In the rows, zero is written as 128.
Each row is followed by its group and then its class within the group.
[117  95 118 115 123 132 125 133 128 107 127 167 153 121 160 121 137 121
 118 139  97 134 112 130 125 138 134 131 155 121 133  87 114 127 123 111
 124 124 127 113 125 127 111 129  97 144 114 128 107 133 127 106 145 135
 104 132 147 144 117 131 127 134 130 138 124 109 134 135  40  87 139 144
 137 136 137 147 109 133 141  78 113 127 119  86 140 109 155 105 116 111
 122 129  98 138 166 144 128 115 106 161 118 131 131 159 118 137 131 158
 161 122 107 135 136 101  95 124 146 116  79 163 117 138 120 119 103 132
 120 143 127 130 109 134 146 123 112 126 122 106 104 107 141 130 110  78
 124 143 159  96  90 134 129 144 137 124 142 129 131 129 137 126 154 116
 162 134 152 127 160  95 157 144  87 145 120 108 124 125 166 146 126 132
 150 124 126 132 137 150 147 106 153 145 130  88 136  81 148 112 141 125
 119 137 100 120]
j267 > <28>
[146  96 129 118 143 132 117 128 102 123 147 150 131 132 148 120 153 122
 126 163 144 111 116 136 145 121 135 101 148 130 132  87 114 208 152 109
 132 130 107 126 134 118 136 122 121 113 104 123 148 141 154 120 116 116
 109 130 175 120 125 127 120  99 137 164 125 130 126 120   8  90 145  82
 120 112 154 154 111 107 114  77  95 168 146  70 135 123 127 124 127  83
 119 129 150 119 152  93 122 115 125 130 134 126 114 123 100 141 103 154
 165 172 138 125 134 132 167 108 142 116 189 196 151 128 135 140 127  95
 129 160 126 112  99 123 165 114 128 117 105 116  90  90 138 119 102 100
 140 131 137 121 163 137 145 129 140 133 114 156 110 110 125 121 185  92
 134 116 106  86 181  73 224 112 194 126 156 113 107 128 149 166 142 131
 134 134 117 135 142 164 170 116 134 120 125 103 190 102 137 133 102 128
 155 145  68 129]
J930 > <58>
[121 111 112 118 108 126 118 145 136  98 146 161 133 113 138 110 127 127
  49 124  44 159 118 150 116 139 126 126 172 125 146 126 149 138 123 109
 129 132 134 110  97 107 111 133  85 132 165 164  89 149 139 101 142 130
 102 123 228 140 119 126  96 117  77  68 136  78 136 125  70  59 133 176
 127 157 154 110 107 131 153  93 101 130 104 122 150 116 150  88 123  83
 118 128  57 133 197 164 128 101  93 178 135 123 115 188 121 146  72 170
 126 116 151 126 144 100  13 170 147 108   4 123 135 119 108 109  98 158
  99 143 147 131 128 140 163 123  98 118 136 111 114 120 155 145 103  79
 122 132 174  63  71 127 111 138 131 135 144 140 155 128 170 131 146 169
 145 122 188 102 134 108 125 142  42 159 145 135 129 129 174  87 112 124
 160 109 117 113 138 197 140 105 176 138 149  85 126 100 158  99 137 136
  98 157  46 119]
j267 > <28>
[174 121 122 127 131 115  93 124 116  87 152 139 129 124 130 100 113 128
 126 153  63 123 111 134  89 120  82 122 148 165 113 125 137 198 132 156
 133 129 139 107  94 137 151 121 139 192 154 114 135 155 155 132 122 128
 156 132 170 111 124 161 123  97  95  57 147 110 131  87 176 108 129 134
 137  98 131 133 131 145 137 205 120 192  96 166 135 144 112 180 141 116
 128 116  83 129 184 150 115 116 149 161 183 138 149 120 106 117 108 110
 103 128 190 133  91 136   4 124 126 119 107  99 109  87 105 115 131 132
 111 124 138 125 123 148 166 131  88 134 109 163  68 144 114 127 119  77
 136  79 117 163 137 127 115 119 139 127 133 170 125 110 155 138  67 204
 159 111 146  75 142  92 187 136 177 194 161 147 130 106  54 115 140 117
 120 115 167 122 139 252 116 158 136 125 143 137  96 128 148 115 102 133
 137 148  61 131]
j519 > <35>
[146 127 149 128 114 103 144 129 151 143 154 161 121 131 149 119  98 128
 107 122 188 105 139 146 128  87  78 132 123 146  64 200 119 210 121 106
 133 129 127 134 138 151 142 124 136 157 154 111 102 115 127 131 134 143
 103 108 178 122 153 132 160  90 151  66 132 175 136 111 140 182 120 135
 146 103 154 128 116 135 107 204 140 188  77  89 127 150  46 187 149 118
 117 123 175  84  98 189 153 165 136  88 139 139 138 108  91 122 151 127
 107 169 149 149 150 162 114 112 170 143 130  91 112 112 106 120 147 139
 123 124 142 117 157 153 129 134 128 132 146 134 124 130 122 150 141 160
 117 150 101 135 117 149 139 124 156 128 146 144  99 118 151 130 118 153
 108 126 149 103 129 124 141 133 116 159 114 141 120  87  81 154 136 204
 118 118 124 110 134   4 115 167 132 130 123 103 107 142 127 134 144 128
 138 137 181 126]
j355 > <41>
[131  89 125 122  91 136 103 133  86 124 159 128 129 134 151 108 152 119
 158 148 127 103 106 120 156 142 152 101 146 113 148  51 120 203 162 108
 133 131 116 116 128 103 141 118 114 129  98 134 163 161 147 118 115 128
 113 140 198 117 126 127 108 138 124 173 129 117 121 117   4  99 154  68
 122 109 151 142 120 107 136  84  97 159 167  78 119 129 126 126 124 100
 126 127 148 128 175  73 124 126 115 140 143 123 124 119 108 140  94 146
 163 167 144 120 121 119 140 100 119 113 206 205 141 109 146 136 128 107
 128 165 127 118  80 111 180 118 134 112 105 129 101  89 145 107 109 108
 160 125 140 145 187 142 145 124 119 127  97 158 123 115 117 117 172  78
 128 112  85  87 186  76 239 103 217 124 180 119 103 142 166 148 140 120
 132 142 119 139 139 194 169 116 128 113 129  95 189 119 112 131 108 123
 155 137  27 135]
J930 > <58>
[115  95 119 113 124 121 144 138 139 103 157 161 137 100 181 100 114 115
  98 137  65 145 126 138 128 130 128 144 129 130 117 113 109 118 125  95
 127 128 118 105 120 140 103 124  64 154 130 181  83 147 127 115 165 156
 101 133 239 128 123 123 147 115 133  91 134  94 130 115  31  98 120 149
 131 140 158 121 111 133 139 147 113 128  86  58 141 131 142 119 129 102
 118 135  86 131 176 154 143 105  97 168 130 112 129 186 106 143 108 173
 124 139 134 141 134 104  64 151 149 123  41 128 139 124 107 119  95 153
 115 149 143 132 122 149 147 119  87 134 135 118  94 117 147 145 109 129
 119 153 152  66  78 133 135 129 143 129 130 151 138 142 153 140 140 134
 146 119 171 133 153  97 106 142  75 154 116 129 132 113 176 123 125 147
 151 104 118 121 138  52 130 112 138 142 138  77 123 105 166  99 137 140
  84 136 109 115]
j267 > <28>
[166 135 134 131 140 112 133 131 148 146 161 146 116 136 143 102  99 130
 100 112 150 105 132 136 125  91 128 144 127 156  81 180 114 243 124 129
 138 133 129 137 142 147 154 145 145 108 139 100 132 116 131 124 143 109
  99 115 184 120 144 134 153 110 143  51 131 162 124 118 168 152 121 122
 139 104 144 137 125 133 105 203 153 176  89 116 128 154  95 181 155 120
 119 132 166  85  98 162 122 144 147  60 148 120 130 100 101 128 113 117
 120 178 151 138 141 159 159 107 162 137 168 110 124 130 125 125 153 155
 123 121 131 107 157 136 111 118 130 139 132 124  99 134 127 138 128 173
 124 113 100 144 132 136 141 122 163 136 108 125  92 122 137 131 123 144
 112 131 154 146 145 117 123 118 176 124 115 130 140  75  81 133 128 160
 110 135 127 111 141  49 120 163 143 136 128 124 111 132 162 139 134 127
 166 115 154 123]
j355 > <49>
[175 115 116 106 130 115  96 126 109 120 152 134 121 120  99 130 123 134
 118 136 121 120 129 136 101 124 106 110 167 146 112 118 140 192 147 152
 133 142 131 117  90 119 164 119 150 171 150  59 149 145 166 126  94 107
 152 114  90  87 126 146 109 118 110  92 140 129 138  83 104 113 131 132
 128 114 127 142 128 128 134 130  93 173 128 138 140 131 121 160 134 128
 125 121  78 127 171 129 109 135 122 160 159 146 150 120 111 117 129 130
 126 126 166 134 108 144  31 109 126 135 152 123 116 106 116 130 135 121
 122 136 142 126 133 142 134 133 113 128 110 154  93 141 101 122 123  72
 142 104 122 172 165 123 115 113 121 139 142 176 131  95 146 130 107 159
 208 121 129  59 155  96 171 132 186 168 146 128  98 120  90 116 140 110
 112 133 146 118 146 252 127 144 134 104 135 138 133 115 106 121 105 123
 170 179  63 142]
j519 > <35>
[156 128 136 132 148 116 132 132 128 146 152 130 122 140 136 127 111 117
 105 123 161  92 140 164 128 103 111 141 137 146  85 152 121 244 123 123
 131 126 125 133 146 144 146 135 144 111 119  73 141 108 133 136 132 131
 105 117 125 113 148 133 152 104 150 105 133 160 128 119 145 132 126 118
 135  96 137 150 120 123 104 156 127 161 108 111 133 137  98 157 147 112
 116 125 169  93 105 151 141 155 137  73 141 132 128  93  95 114 136 132
 130 154 119 143 139 157 154  95 175 134 163 135 129 136 118 134 139 131
 124 123 134 118 142 138 118 122 124 140 131 122  90 109 125 129 123 138
 135 131 114 128 133 137 150 129 172 130 117 130  97 121 129 123 160 135
 128 126 144 126 164 106 182 100 167 107 120 127 127 101  96 167 134 165
 116 138 129 121 135  96 117 145 145 133 124 107 131 110 130 137 141 129
 159 130 150 127]
j355 > <49>
[149 112 137 111 145  97 155 126 151 137 161 150 116 119 161 100  89 126
 127 132 164 108 124 120 120  86 114 139  98 147  56 189 116 193 119 112
 132 133 127 126 139 156 154 148 119 173 149 136  95 131 110 131 134 114
 110 111 199 127 144 131 156  99 158  64 127 172 128 130 116 225 124 134
 144 100 144 103 139 125 114 252 154 172  70  72 125 155  86 185 155 131
 123 129 179  93 107 191 138 155 136  78 144 118 143 113 107 130 150 105
 106 172 150 145 139 154 114 111 139 144 162  94 126 118 102 123 154 157
 134 133 138 119 156 159 117 114 124 141 148 135 134 145 126 151 129 198
 125 138  89 148 123 155 138 125 157 128 125 136  98 128 152 137  97 127
  97 112 157 140 138 123  88 141 136 163 115 128 120  79  95 152 131 185
 110 110 135 106 138   4 108 164 113 128 138 100 100 147 135 135 148 127
 125 130 190 119]
j355 > <33>
[136 128 129 130 124 124  99 118 109  88 138 144 119 130 127 126 129 120
 159 141  92 125  97 143  99 128  80 119 142 147 106 134 150 181 137 139
 126 116 130 122 111 123 154 115 163 163 150 145 127 164 149 139 109 130
 177 118 138 114 123 141 124  98  92  88 135 103 119 103 164  81 123 118
 111 104 131  99 135 141 134 191 122 182 116 198 129 132 110 149 149 118
 135 121 104 144 179 122 114 108 146 207 171 147 129 101 138 116 128  93
 125 128 174 117  86 135   4 144 109 126  76  97 111  62 119 117 132 115
 101 119 134 117 125 138 172 131  98 123 107 177  66 127 144 127 119  77
 136  91 116 161 133 130 103 135 145 112 136 181 118 125 142 127 100 175
 129 112  86  59 123 105 193 125 178 193 160 145 139 125  62 126 129 124
 114 126 142 125 134 252 125 146 140 146 136 160 127 148 141 122  91 128
 133 135  61 138]
j519 > <48>
[150 113 121 121 145 113 188 119 152 127 121 191 121 122 208  90  94 115
  98 120 129 100 136  93 146  98 150 151 108 138 100 161  94 175 111 118
 133 140 125 122 161 171 145 129 101 158 134 163 104 114 122 126 177 100
  86 114 214 134 138 134 159 133 171  77 124 174 127 148  90 191 107 130
 160 103 149 168 133 136 111 204 152 153  76  66 132 155 109 186 154 128
 121 131 168  96  72 196 137 130 134  38 122  97 130 117 107 139 137 125
 132 175 127 147 138 138 189  87 154 138 183 146 131 162 120 121 143 173
 137 123 135 121 151 142 114 119 112 134 155  89 119 134 136 135 111 175
 121 110  97 125  83 139 146 136 178 135 102  94  89 139 155 128 107 117
 112 123 183 213 170 112 106 144 120 161 100 111 144  51 105 152 134 171
 129 123 118 118 138   4 109 142 129 152 130 101  94 119 218 141 159 129
 148 118 209 113]
j355 > <33>
